Below are the code and all the weights of a small trained network. Each question names an input and a target symbol and asks about switching units off, where a switched-off unit gives its printed mean instead of its output.

import numpy as np


def w(rows, s, z=0):
    codes = np.array(rows[::2]) - 128.0
    scale = np.full(codes.shape[1], s)
    scale[-1] = z or s
    return codes * scale


def norm(h):
    return h / np.sqrt((h * h).mean(-1, keepdims=True) + 1e-5)


def f(y):
    return y / 2 * (1 + np.tanh(0.7978845608 * (y + 0.044715 * y**3)))


def softmax(a):
    e = np.exp(a - a.max(-1, keepdims=True))
    return e / e.sum(-1, keepdims=True)


def log_softmax(a):
    a = a - a.max(-1, keepdims=True)
    return a - np.log(np.exp(a).sum(-1, keepdims=True))


def net(x, mask):
    ids = ['βδξπστφω'.index(c) for c in x.split()]
    T = len(ids)
    res = E[ids] + P[:T]
    u = 0
    for l in range(2):
        r = norm(res)
        for j in range(2):
            rows = slice(4 * j, 4 * j + 4)
            q, k, v = (r @ M[l][rows].T for M in (Q, K, V))
            z = softmax(np.where(np.tri(T) > 0, q @ k.T / 4**0.5, -1e9)) @ v
            o = O[l][rows]
            res = res + np.where(mask[u + j], z, o[:, -1]) @ o[:, :-1]
        u += 2
        y = f(norm(res) @ A[l][:, :-1].T + A[l][:, -1])
        res = res + np.where(mask[u : u + 4], y, B[l][:, -1]) @ B[l][:, :-1]
        u += 4
    return log_softmax(norm(res)[-1] @ U[:, :-1].T + U[:, -1])


Q, K, V, O, A, B = {}, {}, {}, {}, {}, {}
E = w([
[40,43,92,156,152,153,100],'β',
[61,189,137,115,105,162,89],'δ',
[124,254,7,218,45,189,75],'ξ',
[134,120,131,113,120,102,143],'π',
[206,238,222,75,136,144,105],'σ',
[134,133,123,128,148,90,137],'τ',
[154,113,121,111,104,126,153],'φ',
[192,67,186,190,143,130,60],'ω',
],0.0041)
P = w([
[24,124,198,198,163,187,251],'0',
[134,123,121,112,22,12,55],'1',
[225,149,6,84,248,174,180],'2',
[220,118,77,151,133,110,166],'3',
[57,167,191,206,165,175,103],'4',
[77,124,191,101,158,130,17],'5',
],0.0015)
Q[0] = w([
[147,116,151,95,149,150,79],'L0H0',
[111,164,115,193,105,97,159],'L0H0',
[99,219,85,109,107,160,136],'L0H0',
[140,126,77,125,138,123,147],'L0H0',
[165,158,88,12,119,124,2],'L0H1',
[124,19,188,56,169,93,90],'L0H1',
[197,128,102,164,122,106,195],'L0H1',
[90,168,250,200,118,176,49],'L0H1',
],0.0068)
K[0] = w([
[214,121,144,148,174,159,109],'L0H0',
[63,155,127,140,83,93,124],'L0H0',
[115,247,119,65,112,146,148],'L0H0',
[101,131,107,142,134,153,191],'L0H0',
[244,145,108,167,253,210,197],'L0H1',
[76,174,12,74,226,250,96],'L0H1',
[57,150,214,180,97,132,108],'L0H1',
[207,102,77,69,123,82,2],'L0H1',
],0.0055)
V[0] = w([
[156,106,151,97,163,172,116],'L0H0',
[62,150,140,188,80,90,108],'L0H0',
[61,125,149,178,84,138,102],'L0H0',
[99,172,58,137,141,130,85],'L0H0',
[98,104,215,14,182,19,163],'L0H1',
[89,128,135,202,249,28,54],'L0H1',
[61,252,61,166,155,78,139],'L0H1',
[54,49,39,120,75,132,145],'L0H1',
],0.0025)
O[0] = w([
[119,136,140,180,106,62,158,163],'L0H0',
[193,115,85,88,132,182,127,135],'L0H0',
[237,112,76,94,148,142,130,159],'L0H0',
[153,82,173,111,72,158,85,60],'L0H0',
[134,32,152,65,254,175,134,78],'L0H1',
[19,55,9,88,96,68,101,209],'L0H1',
[146,114,29,189,154,204,38,7],'L0H1',
[162,208,62,45,150,191,105,98],'L0H1',
],0.0026,0.0018)
A[0] = w([
[137,102,172,242,215,83,188,2],'L0N0',
[110,196,114,79,217,45,122,159],'L0N1',
[255,251,192,118,133,159,202,8],'L0N2',
[129,239,42,77,172,199,198,42],'L0N3',
],0.0024,0.00054)
B[0] = w([
[181,102,132,107,52,149,90,254],'L0N0',
[149,131,151,99,34,195,183,137],'L0N1',
[99,225,148,105,164,53,61,141],'L0N2',
[144,86,174,128,3,45,58,108],'L0N3',
],0.003,0.00095)
Q[1] = w([
[127,93,183,145,150,74,219],'L1H0',
[174,130,82,87,144,83,107],'L1H0',
[206,157,50,95,134,78,102],'L1H0',
[102,159,148,183,134,221,40],'L1H0',
[132,37,227,83,179,131,169],'L1H1',
[71,154,84,194,92,170,19],'L1H1',
[159,94,70,198,90,3,190],'L1H1',
[110,137,176,138,127,132,73],'L1H1',
],0.0055)
K[1] = w([
[211,51,176,206,121,68,182],'L1H0',
[107,143,125,137,136,177,196],'L1H0',
[70,177,132,154,136,193,204],'L1H0',
[134,212,119,26,83,112,32],'L1H0',
[48,85,204,44,155,152,101],'L1H1',
[146,128,26,255,126,154,60],'L1H1',
[102,133,106,122,1,24,202],'L1H1',
[110,149,139,165,145,142,51],'L1H1',
],0.0049)
V[1] = w([
[150,93,183,102,148,118,15],'L1H0',
[201,130,92,218,169,140,184],'L1H0',
[137,129,204,89,79,157,62],'L1H0',
[179,124,171,125,57,142,115],'L1H0',
[69,97,93,183,138,127,82],'L1H1',
[59,84,172,91,88,227,209],'L1H1',
[158,62,109,107,93,60,63],'L1H1',
[5,163,73,68,108,58,126],'L1H1',
],0.0026)
O[1] = w([
[144,116,129,160,130,45,235,219],'L1H0',
[73,150,125,140,82,89,24,175],'L1H0',
[190,140,91,131,176,82,213,166],'L1H0',
[180,126,78,136,154,68,132,198],'L1H0',
[176,146,92,151,98,130,205,150],'L1H1',
[173,119,43,124,165,31,77,99],'L1H1',
[128,100,164,131,209,203,200,248],'L1H1',
[90,161,156,253,171,73,202,26],'L1H1',
],0.0027,0.0012)
A[1] = w([
[211,2,229,247,121,113,60,3],'L1N0',
[83,133,123,56,66,152,159,41],'L1N1',
[85,58,48,139,134,166,143,67],'L1N2',
[195,159,114,95,96,100,163,122],'L1N3',
],0.0053)
B[1] = w([
[219,28,231,223,42,123,84,255],'L1N0',
[37,111,191,65,65,186,108,118],'L1N1',
[4,169,237,230,237,142,44,134],'L1N2',
[64,106,199,169,156,170,99,140],'L1N3',
],0.0037,0.0062)
U = w([
[45,109,171,46,47,210,156,49],'β',
[165,121,98,118,188,238,224,91],'δ',
[142,224,6,198,50,152,107,51],'ξ',
[166,76,32,17,188,90,70,88],'π',
[190,50,184,189,67,119,89,255],'σ',
[9,102,122,190,227,136,65,153],'τ',
[147,254,229,87,166,87,118,73],'φ',
[67,111,88,138,109,10,247,128],'ω',
],0.0084,0.0018)

Each question gives the input, a string of symbols that net reads in full, and the target symbol t.
The units are the heads (4 rows each of Q, K, V and O) and the neurons (one row each of A and B). Each row of codes is followed by its name. A weight is (code - 128) times the scale printed after its matrix; where a second scale follows, it is the last column's (O, A, B and U).
mask holds one flag per unit, layer by layer, with each layer's heads first. A switched-off unit (its flag False) gives its mean, the last column of its rows in O or B, instead of its output. The means were averaged over made-up inputs and are rounded, as every weight is.
A unit's drop is (log p(t) with every unit on - log p(t) with that unit switched off) / (log p(t) with every unit on - log p(t) with every unit switched off).
top k neurons: the k neurons with the biggest drops, biggest first
top k neurons in layer l: the k neurons of layer l with the biggest drops, biggest first
heads that matter: for each layer, one digit per head in row order, 1 if its drop is at least 0.15 and else 0, layers parted by /
drop when u is switched off: that unit's drop, to one decimal
input ω φ φ β β, target τ: top 2 neurons => L1N0, L1N2
input φ σ β τ β τ, target β: top 3 neurons => L0N1, L1N1, L1N0
input τ π ω ω τ, target π: top neuron => L1N0
input β τ ξ τ, target β: heads that matter => 01 / 10
input σ ξ π σ, target φ: top 2 neurons => L1N0, L0N2
input ω β φ φ φ δ, target φ: heads that matter => 01 / 00
input δ β δ φ, target δ: heads that matter => 00 / 00
input ω ω φ φ, target ω: heads that matter => 00 / 00
input δ ξ π, target δ: heads that matter => 01 / 01
input σ ω δ, target β: heads that matter => 00 / 00
input π φ β δ φ φ, target β: top 2 neurons => L1N0, L0N2
input φ τ π τ, target φ: top 2 neurons => L1N0, L0N2
input π δ φ π φ, target δ: heads that matter => 01 / 10
input π τ δ β τ, target τ: top neuron in layer 1 => L1N2
input β ξ ω τ δ, target β: heads that matter => 00 / 01
input τ π φ, target τ: top 2 neurons in layer 1 => L1N2, L1N0
input β σ π ω β τ, target π: top 2 neurons in layer 1 => L1N0, L1N2
input φ φ τ δ, target φ: top 3 neurons => L1N0, L0N3, L0N2
input τ φ τ ω ω τ, target τ: drop when L0H1 is switched off => 1.1
input ω τ ω ω π, target τ: drop when L0H1 is switched off => 1.2
input π ξ ω σ, target φ: drop when L0N0 is switched off => 0.0
input ω β ω ω φ π, target ω: drop when L1N0 is switched off => 0.3
